In the rows, 128 means zero.
Each name stands for a flat space through zero: a line, a plane or more. A row that begins with a name and a colon came from that space; any other row is followed by the name of the space it lies nearest, among the names in its block.
tq-dj: [119 123 126 151 127 114 114 138 132 134 146 120 113 137 104 144 119 125
 109 103  56 113 131 114 173 118  98]
ll-hp: [137 122 124  68 124 145 139 119 121 132 135 128 151  84 168  97 109  86
 141 140 136 138 146 142 108 167 155]
dr-zn: [134 162 117 114 124  76 120 181  98 147 156 140 132 135 143  88 111  84
  98 155  98 135 144 113 147 104 119]
dl-hn: [141 162 144 140 114 106 144 135 100 159 152 164 121  95 105 106 120 118
 129 142 172 132 146 105 123 119 129]
nt-bl: [114 196  73  87 164  92  85 158 147 137 160 145 122 157 152 115 184 107
 113 144 152 126 141 107 112 161 135]
nt-bl: [147  92 135 153 107 141 140 158 143 134 107 151 107 139 104 144  95  98
 109 100  82 134 135 138 140 110  91]
dr-zn: [117 103 103 118 122 176 108 144 145  93  70 117 132 143 131 158 140 125
 120 119  97 102 109 121 128 138 127]
dl-hn: [123 161 156 123 133 117 134 157  33 105  82 135 128 140 126 115  88 162
 121 182 126 135 108 107 156  49 136]
bt-rc: [126  97 163 150 128 135 135 118 164 156 138 131 127 133 108 149  89 140
 134  44  62 148 114 137 153 145  90]
dr-zn: [132 102 159 156 146 127 146 110 131 116 109 118 117 173 125 146 109 176
 140 115 131 161 107 166 126  90 116]
ll-hp: [110 147 111 170 124 111  95 164 140 132 127 132 112 159  88 155 149 138
  98 103  78  98 115  86 166 111  93]
dr-zn: [149 124  92 109 123 106 129 165 103 109 135 130 108 138 146 106 124  66
  96 192 108 124 166 146 133  97 128]
tq-dj: [124 190 132 119 130 108 120 149  88 153 141 169 119 103 105 115 126 126
 123 138 149 123 138  81 140 124 126]
ll-hp: [150  51 104 152  87 176 139 139 196 111  90 121 129 133 128 148 141  82
 117 111 125 111 131 159  94 148 119]
bt-rc: [108 173  49 109 159 122  59 196 165 119 122 159  85 186 110 168 178  91
  80 106  57  98 140  89 156 149  87]
ll-hp: [129 106 108 132 106 139 115 165 172 134 113 129 142 139 134 130 132  90
 108  97  92 117 121 123 123 149 112]
dl-hn: [135 142 124 113 112 139 133 147 101 127 109 149 131 103 127 115 121 106
 124 153 148 119 136 110 121 124 139]
bt-rc: [136 134 114 156 100  88 129 153 141 139 150 112 155 135 144  91 159 106
 112 163 173 118 127 124 102 116 143]
ll-hp: [141  71 149 128  88 150 152 136 160 136 106 109 176 111 160 104  98 101
 134 103 122 140 109 152 100 145 136]
nt-bl: [151 158 143 108 127 141 144 169 107 152  95 208 107 123 112 122  92 104
 126 117 162 163 138 119 106 120 111]
tq-dj: [135 174 170 166 100 116 147 144 101 174 126 185 131  93  81 115 115 147
 136 113 195 133 119  79 117 114 121]
ll-hp: [143 127 153 145 133 104 139 171 140 153 117 160 123 175 127 122  90 126
 117  92 111 176 114 146 123  98  93]
dl-hn: [104 185 136 102 165 131 109 116  96 126 116 146 123 132 122 141 136 179
 146 124 151 134 111  99 135 132 137]
ll-hp: [127 110 126  89  92 146 117 195 159 148  93 132 188 119 172  95  92  69
 111  82  74 135 102 114 115 165 124]
bt-rc: [134  60 140 154  94 141 141 150 151 105  81  83 168 159 158 119 108 125
 119 126 103 131  92 160 115  99 130]
nt-bl: [146  76 115 165 140 171 141 104 152  87  88 138  66 167  91 190 141 144
 128 131 134 127 142 171 120 101 104]
dr-zn: [101 168 148 110 129  73 105 173  78 147 149 101 171 133 154  86  87 132
 107 125  43 130 101  89 186 101 123]
dl-hn: [141  89 102 154 112 122 132 128 154 109 136 101 121 144 133 130 152 103
 113 156 127 112 143 155 119 116 129]
tq-dj: [121 126 161 167  92 120 142 103 133 154 148 109 168  86 116 110 135 153
 145 115 167 112 108 103 120 139 144]
dr-zn: [138 128  80 110 120 159 114 161 153 110  92 155 113 137 130 140 162  84
 112 147 155 110 142 124  95 146 130]
bt-rc: [113 117 110 100 127 154 115 107 117 102 121  96 140 101 142 133 139 124
 133 146 105  97 130 120 141 150 150]
dl-hn: [139 173 125 161 130  78 135 134  81 137 166 149  92 126  94 116 145 130
 113 185 169 120 158 110 142  79 125]
nt-bl: [125 114  73 108 164 133 102 124 146  87 133 109  86 170 137 160 160 109
 110 151  83 114 154 156 143 130 119]
dl-hn: [114 183 159 166 135  73 132 126  60 126 134 112 143 146 121 103 141 201
 134 186 195 131 100 102 134  58 151]
dr-zn: [ 85 187 122  82 117  74  89 165  62 132 157  68 207  98 183  60 124 122
 110 171  72  93 101  64 175 125 167]
ll-hp: [158  62 164 147  83 143 172 128 140 146 125 127 144  97 130 109  71  90
 130 105 105 146 135 160 121 123 117]
nt-bl: [ 85 232  86 112 145  96  62 164 127 154 158 148 136 123 109 129 192 137
 110 116 128  84 119  34 151 168 128]
nt-bl: [137 101  85 120 106 184 122 134 120  82  80 133 102 107 111 157 150  91
 114 171 128  81 151 121 125 129 136]
tq-dj: [117 119 144 146 131 141 128  93 139 133 139 119 123 113 103 152 130 158
 142  94 113 118 122 120 145 144 121]
nt-bl: [134 110 134 123 102 110 142 126 140 139 148  96 176 110 169  83 127 107
 133 145 152 133 123 143 102 140 155]
dl-hn: [154  71 140 167 119 141 161  81 206 146 153 129 117 132 120 142 143 127
 151  89 180 153 141 184  79 159 120]
tq-dj: [187  50 150  76  70 160 198 136 122 138 114 138 166  58 191  58  53  22
 139 162 157 167 165 195  69 144 160]
bt-rc: [110 101 150 176  91 115 129  81 179 165 190  77 173  79 115 120 148 144
 144  74 114  96 113 107 140 178 133]
nt-bl: [105 132 117 112 162  93 113  78 138 113 179  58 154 145 174 111 164 164
 145 152 134 129 120 153 129 143 161]
dr-zn: [110 116 141 137 138 155 125  97 143 105  91 100 151 148 139 147 149 190
 154 118 167 129  87 135 105 132 148]
ll-hp: [113 173 123 166 154  87 104 142 116 137 153 143  90 167  85 153 147 162
 110 120 105 121 128  99 168  95  96]
nt-bl: [ 88 143 101 146 132 133  81 120 123 109 139  93 117 122  92 168 161 152
 111 114  45  62 120  73 196 137 115]
bt-rc: [ 91 112 196 196 102 111 133 103  89 117 105  49 193 134 123 122 110 234
 144 121 112 110  49 100 165  70 144]
tq-dj: [133 123 182  73 128 134 159 102  73 154 151 133 148  58 147  94  38 112
 151 107  73 159 141 134 162 143 135]
bt-rc: [119 146  94  94 151 185 117  79 114  86  99 138  99  99 116 165 180 149
 153 169 197  95 145 118 104 159 163]
bt-rc: [118 164 123  91 139 109 120 135  62 114 135 116 135 111 147 103 116 125
 123 181 114 119 136 110 154 106 150]
dl-hn: [118  98  94  96 106 156 105 154 152 107 102  96 162 120 163 122 135  84
 112 126  76  98 119 122 129 160 139]
tq-dj: [126 171 108 108 119 133 124 112 116 137 146 146 135  76 124 111 171 116
 140 163 209 102 148  95  99 164 163]
dr-zn: [113 152 105  55 152 168 113 100 105 103 110 125 137  93 157 129 145 129
 150 154 153 115 134 118 114 172 168]
bt-rc: [152 122 141 112 135 139 156 134  97 113  93 153 114 140 141 119 102 126
 136 165 174 162 135 161  99  93 137]
tq-dj: [118 142  88 120 149 109  97 155 131 108 133 117 108 168 133 140 151 115
 101 144  83 114 135 124 151 116 115]
dr-zn: [103 139 145  93 155 141 117 109  99 107 103 100 152 136 156 130 114 176
 147 126 111 137  96 127 141 126 148]
ll-hp: [133 114 118 130 118 141 126 144 144 125 112 135 126 134 127 135 129 110
 120 120 118 124 128 130 122 132 120]
tq-dj: [154 186 153 112 148 154 153 152  94 145  67 238  90 137  99 137 113 150
 148 134 252 180 129 120  69 107 125]
dl-hn: [126 118  98 125 113 146 121 138 115  84  85 100 145 136 151 123 164 126
 122 193 170  99 118 129 103 109 162]
[138 185 183  56 157 158 161  99  55 156 113 204 118  64 124 113  66 150
 175 120 191 180 140 117 112 146 147]
tq-dj
[138 126  94 111 118 121 122 151 140 123 135 127 131 129 150 110 147  80
 111 158 136 119 147 135 110 138 137]
bt-rc
[146 122  96 123 135 124 126 174 130 100  90 143 108 185 147 127 139 101
 104 171 147 143 134 157 101  90 124]
dr-zn
[ 98 138 115 121 151 108  94 144 104  98 120  82 138 170 146 135 130 155
 110 141  54 113 103 117 174  98 125]
dl-hn
[125  98 105 114 143 172 123 117 126  68  64 105 121 163 148 156 148 150
 134 165 147 121 113 157 106 111 148]
dl-hn
[152  94  96 203 144  88 141  84 177 114 191 107  62 178  97 157 192 133
 118 165 170 124 172 186 115  99 111]
dl-hn
[135 198 161 118 189 120 135 136  72 143 110 217  57 164  80 160  92 179
 139 112 151 183 135 121 143  84  92]
bt-rc
[133 109 146 146 128 145 140 136 118 105  74 128 128 163 129 141 115 161
 132 136 148 144 101 146 114  87 127]
bt-rc
[143 136 107 142 132 109 119 159 186 164 157 171 100 153 110 136 142  87
 109  84 122 144 149 132 115 154  91]
bt-rc
[125 145 134 103 173 118 122 123 109 126 137 142  96 156 128 143 103 143
 130 115  87 157 136 144 154 116 109]
nt-bl
[134  79 133 136  69  89 139 149 126 145 178  64 184  85 165  68  91  58
 101 141  41 105 138 132 162 126 134]
tq-dj
[135 141 137 157 117  80 133 140 118 157 178 131 120 122 110 109 118 112
 111 130 106 128 145 118 154 108 110]
dl-hn
[148 132 154 131 102 116 156 158 112 143 105 146 160 126 151  86 106 118
 131 151 192 157 114 136  86 103 144]
tq-dj
[132 122 148 137 119 125 145 112 114 129 129 119 141 115 132 115 121 143
 140 142 157 134 122 134 118 117 142]
bt-rc
[135 162 123 124 157 161 122 177  80  91  30 197  72 188  95 172 117 158
 116 152 155 146 115 118 122  63 106]
ll-hp
[111 207 159 148 169  96 118 118  87 158 152 176  91 138  74 149 125 195
 139 104 147 144 122  85 160 106 105]
bt-rc
[125  83 121 148  99 163 128 104 147 117 129 105 125  90 103 153 132 112
 126 111  84  86 138 120 151 151 122]
dr-zn
[147  94 128  88  96 163 158  82 130 136 155 120 149  34 149  99 116  73
 151 144 154 115 166 143 104 187 165]
tq-dj
[126 134 157 196  94  80 142 106 161 177 191 108 163 105 111 100 155 150
 138 107 182 120 116 110 113 139 133]
bt-rc
[114 159 140 102 138  91 117 147  73 136 153 115 140 118 141 101  91 123
 115 140  60 129 129 105 180 106 125]
bt-rc
[139 110 128 125 117 116 134 157 122 130 128 126 129 137 139 113  98  94
 109 131  82 137 135 141 142 109 114]
tq-dj
[158 165 134 151 125  46 144 183 116 177 183 172 107 153 121  84 108  84
  98 145 141 167 159 134 127  85  99]
dr-zn
[154 150 110 114 109 132 141 161 120 134 109 174 125 115 134 103 143  86
 122 172 214 134 148 125  75 127 145]
tq-dj
[101 193 144  82 181  94 105 122  83 145 162 135 125 133 138 120 104 162
 137 111  84 151 123 105 172 132 124]
nt-bl
[119 121 110 101 129 161 121 101 124 102 114 108 137 102 141 135 149 130
 141 149 143 104 130 125 119 154 156]
dr-zn
[135  91 166 163 117 132 147 115 169 156 136 131 134 132 112 139  99 142
 139  60 106 152 113 146 129 137 101]
bt-rc
[ 89 141  96 132 100 139  77 167 150 123 108  96 171 121 128 135 163 121
 104 103  70  66  93  61 155 159 129]
ll-hp

Rows lie near named flat spaces through zero. A row that begins with a name and a colon came from that space; any other row is followed by the name of its block's space that it lies nearest.
sl_sj: [113 147 106  73 181 184 134  82 138  67 138 175 163 130 141 152 138 119
 140 102 113 144  89  67  79 141 146]
lc_tz: [161 128  94  95 134 157 119 149 120 153  82 126 130 127 142 135 102 122
  94 132  48 113  89  65 175 156 108]
gl_lg: [144  79 145  83 184 132 118 118 135  96  47 178  92 193  94 181  54 116
 210 154 146 120 106 112  89 134 144]
lc_tz: [108  98 137 147 106 131  96 162 127 153 117 105 171  96 135 143  49 157
 112 113  80  91 103 102  96 141 151]
sl_sj: [216 100 121  97 158  62 148 157 135 165  82 153 192  99 119  70 121  89
 207 112 137 255 128  59 180 132 189]
sl_sj: [110 136 130 133 141 186 128  87 134  73 125 137 112 103 100 205  99 165
 150 122  86  80  74  78  75 119 133]
sl_sj: [109 131 146 143 126 144 125 116 129 125 143 117 153  80 107 162 106 155
 136 109  97 113 100  80  90 121 154]
sl_sj: [ 75 147 128 111 115 111 112 151 118 176 185 112 167 157 183  61 176  98
  37 113 161 131 182 186 133 149 112]
gl_lg: [ 98 126 155  94 156 114 134 116 122 149 136 139 120 157 122 124 153  99
 122 126 176 144 160 140 116 124 129]
lc_tz: [ 90 108 163 147 123 110 121 126 131 127 145 123 136 123 117 138 106 138
 145 120 170 120 147 158  79 113 149]
gl_lg: [133 117 108 116 130 144 121 135 129 112 102 138 103 163 145 132 111 124
 119 142 124 106 124 150 137 138 103]
jf_fj: [168  59 144 134 116  91 104 190 121 187  35 111 111 137 105 145  19 134
 159 153  93 108 115 110 158 137 137]
gl_lg: [179  97 137 188  95  88 136 147 135 122  91 112  90 110  93 136  92 153
 197 153 141 134 130 158 152 101 135]
jf_fj: [136 136 131 132 130 136 131 119 126 124 122 126 109 127 111 147 131 135
 135 137 114 116 117 115 132 125 123]
sl_sj: [129 138 107 102 163 153 145  85 142  49 131 176 106 170 138 133 160 113
 166 132 178 148 130 157 103 122 120]
gl_lg: [ 74 158 115  43 176 172 116 110 120 139 158 155 173 164 172 114 165  89
  51 101 115 128 127  91 103 165 121]
jf_fj: [114 158 127 130 125 136 121 126 124 142 163 119 159 116 134 117 153 131
  96 119 103 124 123 109 122 141 134]
jf_fj: [123  74 105  78 111 105 145 182 114 209  90 105 134 107 196  63 124  76
  45  95 157 173 178 141 218 125  89]
lc_tz: [130 112 114 166  87 138 119 153 132 133 132  98 173  52 144 129  80 165
 113 100  76 116  98  95 125 125 144]
lc_tz: [ 96 125 157 126 142 112 157  90 132 102 156 141  94 138 114 130 176 111
 155 122 226 156 175 182 104  91 125]
sl_sj: [114 139 111 103 136 152 121 126 124 123 129 136 118 161 152 125 140 116
  91 133 121 108 129 140 133 144 102]
gl_lg: [105 131 144  96 142 102 136 131 119 167 143 130 121 161 140  93 173  88
  98 127 182 154 178 161 147 128 115]
jf_fj: [117  61 143  97 127  94 138 161 119 176  71 121  82 153 145 113  96  92
 114 130 194 141 180 177 168 111  99]
gl_lg: [151 143 119 150 110 114 129 142 129 146 149 112 174  81 131 102 139 138
 125 113  97 155 117  96 146 132 150]
lc_tz: [ 93 146  95 157  90 148 145 115 138  85 199 115 160  78 187  87 178 138
  80  87 163 144 150 179 120 109 114]
lc_tz: [ 50  68 136  59 145 173 138 125 119 151  94 125 112 104 164 165  81 107
  60  82 150 104 138 104 113 112  98]
jf_fj: [146 157 111 156 129 143 117 112 143  72 158 145 174 115 124 130 126 157
 168 124  98 131  90 109  84 140 163]
jf_fj: [172 133  98 158 134 148 133 101 153  29 124 164 141 119 119 145 109 158
 215 131 122 144  84 123  90 123 156]
sl_sj: [144 121 137 150 140 141 146  91 142  66 117 146 106 104  88 176 112 154
 206 129 140 133 101 110  92 101 149]
jf_fj: [118 106 169 143 129  99  98 150 124 159 107 121 123 161  95 149  74 139
 153 152 126  94 131 140  96 137 149]
gl_lg: [126 104 161 134 148 126 131 107 134 102 102 143 102 130  80 181  89 143
 196 137 146 118 114 115  84 109 151]
[126 132 132 128 136 136 141 106 130 103 127 137  95 138 115 146 144 128
 145 136 150 124 132 141 123 114 117]
jf_fj
[182 152  96 170  93 119 124 157 133 143 150 104 212  45 140  90 124 155
 128 104  45 164  87  60 158 143 166]
gl_lg
[127 134 126  97 158 127 134 116 134 122 146 151 192 105 137 109 140 112
 144  96 133 181 119  79 104 135 168]
sl_sj
[165 109 133 147 108 101 125 161 121 172  90 105 113 114 110 127  98 134
 137 144 100 126 124 114 172 127 126]
sl_sj
[186 170 100  87 163 133 138 115 121 127 102 157  87 196 118 115 188  93
 134 170 108 147 123 114 190 152  99]
lc_tz
[107 181 156 158 138 141 109  93 130 100 181 132 139 144  85 163 151 158
 150 146 104  89 105 118  62 138 154]
jf_fj
[121 146 146 150 123 118  93 144 126 149 150 118 177 130 112 130 103 150
 128 134  81 103 107 105  90 154 163]
jf_fj
[ 99 133 133 145 116 122  99 143 130 127 158 124 162 149 146 111 113 138
 109 128 129 104 135 163  88 146 140]
lc_tz
[ 89  96 150  53 195 155 120  98 128  99  78 180  76 220 115 181  94  98
 153 147 174  99 131 139  75 135 115]
gl_lg
[ 93 145 125 116 146 141 137  93 138  76 172 155 135 152 148 116 172 116
 131 116 188 143 150 172  85 121 128]
sl_sj
[ 63 145 155 139 113 140 110 129 122 163 189  97 193  73 134 134 124 149
  71  90  97 103 121  91  78 134 155]
sl_sj
[208 159 157 163 144  70  76 160 125 160  97 140 136 215  53 131  94 143
 214 208  62 107  97 112 122 179 176]
lc_tz
[ 99 141 103  54 158 149 118 134 119 150 132 149 140 191 184  90 162  78
  51 123 136 131 150 141 147 163  95]
gl_lg
[165 126 118  97 149 138 153 116 123 136  85 137  88 124 110 146 141 111
 141 136 113 148 116  83 178 120 110]
lc_tz
[120 137 153 130 147 132 129 106 132 123 147 133 171  83  95 156 119 144
 163 106 108 144 100  60  82 123 177]
gl_lg
[ 50 155 143 115 124 126 113 129 123 159 215 114 207 113 171  83 171 115
  50  86 151 135 162 144  84 142 145]
sl_sj
[102 107 155 107 136 117 142 122 117 155 108 123  64 158 116 142 140 105
 114 140 181 117 168 165 146 108  95]
jf_fj
[167 123  93  94 147 174 124 128 124 113  58 145  76 163 125 169  95 127
 125 157  62  89  81  86 165 148  90]
sl_sj
[103 168  74 122 111 162 148 107 134  82 194 133 142 124 202  73 215 113
  57 101 160 147 154 184 147 127  87]
lc_tz
[ 42 139 184 215  67 129 112 121 123 142 205  65 122  72 103 167 119 189
  87 117 134  45 144 175  61  97 130]
sl_sj

Rows lie near named flat spaces through zero. A row that begins with a name and a colon came from that space; any other row is followed by the name of its block's space that it lies nearest.
nh_mn: [ 74 117  76 142 106  79  27 109 124 139 127 174  73 110 108 163  94  93
 192 141 109 180 141 152 156 115 124]
cd_qs: [148  89  69 152 197 214 197 109  74 113  70 117 201 197 121  53  96 106
 110 104 130 161 166 125 111 156  83]
zm_ns: [ 33  88  53 149 179 154 112 114 155 133  95  86 112 140 122 104 136 118
 170 157 150 173 177 143 151 161 162]
nh_mn: [ 20 122  61 113 165 142  91 134 149 138 140 150  92 115 145 136 123 136
 154 141  52 221 154 157 158 113 143]
zm_ns: [178 136 129 122 185 162 155 178 188  99 119  94 150 109 115 141 174 155
  76 111  75  97 133 175 121 128 139]
cd_qs: [131 102  89 151 155 155 132 112 102 123  93 128 149 157 113 100 106 104
 141 121 137 147 151 132 126 145 108]
cd_qs: [180 167 131 132 112 141 208 110 155 109 106 131 172 139 176 112 124 128
  59 165 109  28 124 136  55  83 109]
sg_lh: [150 109 130 128 140 139 139 129 102 123 122 114 150 152 105 112 124 126
 127  99 157 144 132 117 138 152 112]
bs_nr: [162 161 189 148  73 146 154  98  62 158 128 196 129 120 183 105  90 105
 137 160 114  87  88  80  86  95 118]
zm_ns: [188 114  67 134 142  86  76 137 151  87 104 135 142 140  64 165 111 104
 114  89 111 128 151 191 132 121  77]
gb_bz: [161 140 171  77 138 131 215 157 159 105 162  60 176 150 128 121 175 187
  48  91 163 100 118 114 123 141 126]
gb_bz: [115 121 140 124  77  98 117  91  63 146 142 156 126 155 129 116  87 109
 157 120 178 155 118  83 134 132 102]
gb_bz: [125 141 110 120  82  75 131  97 143 119 130 128 132 144 135 140 111 120
 113 146 163  91 133 128 105 106 109]
sg_lh: [ 66 129  83  75 116  69  75 137 138 120 179 151 102 132 108 171 114 148
 127  90  90 222 136 151 171 108 100]
nh_mn: [175 133 148 142 120 139 160 120 120 123 110 121 152 137 133 113 127 120
 110 134 150  77 121 118 101 128 121]
bs_nr: [ 98 130 129 102 134 111 120 147 157 125 155 106 114 118 122 147 152 154
 120 118 125 150 129 135 150 132 143]
bs_nr: [128 130 107 108 132  81  99 151 194 104 142  94 115 113  98 171 158 147
 108 117 130 116 139 169 142 126 135]
sg_lh: [ 93 120 101  76 111  81 158 115 136 110 160  88 154 176 114 128 127 156
  92  95 185 162 145 116 142 136  98]
bs_nr: [151 132 123 115 109 114 143 113  99 120 134 147 151 154 126 123 102 123
 109 108 133 134 125 120 118 116  89]
sg_lh: [123 102  92 105 134 107 134 118 108 111 133 106 156 176  92 120 112 131
 116  84 171 174 149 125 148 149  89]
cd_qs: [143 150 205 103 102 146 184 133  92 146 165 131 142 129 161 109 137 156
 105 119 141 119  91  75 121 127 134]
zm_ns: [166 122  89 104 202 141 110 191 183  87 132 111 143 116  80 163 160 155
  83  71  44 165 145 203 154 128 110]
gb_bz: [ 84 142 152 127 144 179 206 125 154 143 125  90 137 124 187  90 161 155
 107 176 136  91 128 101 102 130 176]
zm_ns: [112 125 150 120 171 166 163 162 171 127 134  72 129 111 134 120 182 164
 111 132 129 118 131 130 139 152 175]
zm_ns: [154 130 113 126 130 117 113 133 129 115 125 142 134 130 112 142 118 122
 118 111 107 131 130 148 127 118 105]
zm_ns: [188 141 150 131  82  88 117 114 108 121 130 151 136 133 116 144 106 111
 120 118 151  88 110 122 111 113  97]
bs_nr: [120 116  94 116 107  93 116 103 102 120 132 138 140 163 109 128  95 115
 130 107 156 159 140 124 134 127  87]
nh_mn: [109 121 103 144 125 115 118 113 151 126 109 111 120 129 126 128 130 116
 140 153 155 106 144 137 121 132 140]
sg_lh: [136 118 117 153 143 157 139 116 112 130  99 131 140 138 132 105 117 110
 138 139 132 119 137 125 116 135 127]
sg_lh: [136 109 121 144 153 163 127 127  89 133 111 140 139 141 118 105 113 114
 146 112 121 160 133 121 137 145 117]
bs_nr: [176 116 111 155 177 167 144 146 153 108  87 104 153 127 110 118 145 120
 111 126 113  93 143 160 114 141 131]
cd_qs: [149 125  99 170 126 119  86 115 143 124  88 146 113 113 117 140 114  90
 154 157 120  90 139 157 111 119 129]
nh_mn: [149 123 102 173 108 117 143  85 145 121  74 109 142 144 134 110 115  90
 134 178 189  40 147 130  83 127 130]
bs_nr: [142 149 173 156 136 154 122 151 169 141 118 124  98  71 153 140 165 132
 139 173  98  66 109 137 113 121 185]
gb_bz: [115 127 118 124 102  95  97 115 116 132 138 147 113 130 120 142 109 117
 145 125 137 145 127 126 137 121 115]
sg_lh: [133 136 157  92 106  94 152 137 144 120 162  93 138 137 121 140 150 160
  97 107 171 118 118 113 136 135 128]
bs_nr: [140 134 145  94 169 160 174 168 149 114 151  98 153 130 128 125 163 171
  79  95  95 146 125 136 137 134 131]
nh_mn: [163 133 126 159 125 138 105 123 116 130 103 164 122 114 129 131 109  99
 144 142  98 105 123 141 112 114 121]
cd_qs: [144 159 167 109  91 117 176 119 131 130 148 130 142 130 164 125 132 145
  90 143 136  81 107 105  97 103 125]
gb_bz: [ 19 113 185 128 163 217 131 145  67 193 160 142  82  98 175  84 146 152
 200 142  99 234 108  62 180 165 200]
gb_bz: [189 133 111 128  82  74 142  95 120 102 113 129 164 167 109 134  97 106
  96 118 182  73 132 131  95 113  74]
cd_qs: [ 95  96  53 120 200 148 108 153 161 105 114 100 134 140  90 131 141 137
 124  98  93 195 169 178 161 148 122]
sg_lh: [196 154 204 154 121 130  66 175 147 140 136 163  80  46 120 176 158 124
 153 136  67  82  84 148 134 116 168]
nh_mn: [114 127 102 134  93  98  95  95  90 135 125 174 118 142 128 131  81  98
 154 132 130 152 130 122 126 111  96]
nh_mn: [179 142 169 118 133 160 155 146  90 130 141 159 149 127 137 119 122 137
 104  99  85 136 102 116 121 118 107]
zm_ns: [ 89 136 152 106  94 119 119 115  75 154 165 170 110 131 150 124 103 132
 150 120 120 184 107  89 145 118 119]
[153 146 138 144  94  92  99 121 152 127 121 143 108 103 130 156 127 112
 135 155 129  73 118 142 109 107 135]
bs_nr
[ 97 124  60 156 166 171 133 112 136 125  85 154 134 134 152 106 105 103
 133 161  67 139 158 159 105 107 122]
zm_ns
[ 80 127 105 154 122 130  85 110 123 148 114 162  90 107 145 130 110 102
 176 166 104 144 134 132 130 117 147]
gb_bz
[145 126  82 169 123 115  84 107 137 121  85 161 117 120 121 139 100  84
 151 157 107  98 143 163 106 108 115]
gb_bz
[ 82 149  90 140 124 116  71 126 157 137 125 183  80  86 154 159 113 111
 154 170  43 141 132 166 123  83 141]
sg_lh
[161 139 176 128 110 125 154 133 136 129 134 106 134 120 134 128 149 139
 113 134 161  77 110 110 115 134 144]
zm_ns
[164 141 120 149 102 138 115  99  59 137 111 214 137 138 145 117  65  87
 140 129  79 138 115 122 102  92  78]
nh_mn
[123 112 173 139 198 231 167 167 102 149 124 112 135 113 142  86 161 150
 139 116  93 166 119 105 149 166 169]
gb_bz
[113 146 146 121 124 124  87 150 136 141 152 164  90  86 138 157 134 135
 145 132  66 152 110 140 144 108 145]
sg_lh
[139 126 135 131 100  89  51 130 100 136 144 175  94 108 100 163 104 108
 168 107 112 164 113 134 155 122 113]
nh_mn
[127 124 105 170  92 122 117  73  87 142  89 167 127 145 146 105  77  76
 164 169 156  99 135 110  96 115 110]
gb_bz
[164 119 120 142 150 141 110 141 123 119 112 137 134 125 105 132 125 116
 131 110 107 132 131 148 132 134 117]
gb_bz
[139 111  94 137 138 119 102 123 118 117 112 135 133 142  99 132 110 110
 138 110 129 148 143 146 137 135 105]
sg_lh
[106 137  88 167  84 104 117  69 126 137  89 159 117 135 160 118  86  81
 154 194 149  75 142 126  84  98 122]
gb_bz
[108 146 160 141 102 112  97 131 153 147 137 137  84  83 149 151 145 127
 156 169 123  95 110 124 126 116 171]
bs_nr
[109 117  89 116 122 110 160 102 135 114 120  98 156 170 125 112 118 129
 107 127 177 124 152 124 117 133 107]
sg_lh
[106 150 161 107 115 150 146 131  91 150 161 171 121 119 168 119 116 143
 125 126  80 165 103 100 129 106 126]
zm_ns
[110 111  12 122 114  43  71  97 170  89 107 126 131 162  81 165  93  99
 122 120 147 140 176 189 128 109  74]
sg_lh
[136 138 138 102 103 135 177 104  65 132 146 161 164 170 152  99  89 131
 100 105 128 156 116  91 113 112  79]
nh_mn
[200 124 104 160 163 153 136 139 151 101  81 122 156 128 108 126 131 108
 105 127 103  76 142 170 101 125 113]
gb_bz
[124 115 101 135 131 115 112 119 130 121 116 122 129 139 111 130 119 116
 137 125 144 135 142 138 133 135 119]
bs_nr
[101 132 112 166 149 181 120 118 113 149  97 171 110 107 165 106 110 102
 160 171  67 134 132 133 111 112 147]
sg_lh
[ 91 145 127 122 124 130 109 133 138 141 144 157  99 101 154 142 128 133
 138 148  77 147 121 135 131 104 144]
sg_lh
[ 95 128  72 113 124  83 108 120 176 109 129 112 121 135 117 153 128 131
 115 135 130 130 153 162 129 114 119]
cd_qs
[ 45 111  68  67 125  78 140 116 145 112 167  87 140 177 111 132 125 160
 104  94 171 205 160 127 161 137 102]
cd_qs
[192 172 162 103  65  73 137 123 131 114 155 164 139 123 140 162 113 133
  81 121 113  72  97 130  94  79  90]
bs_nr
[129 145 153 128  94 114 124 116 114 141 139 154 115 117 148 133 117 123
 135 144 127 113 110 111 117 111 129]
bs_nr
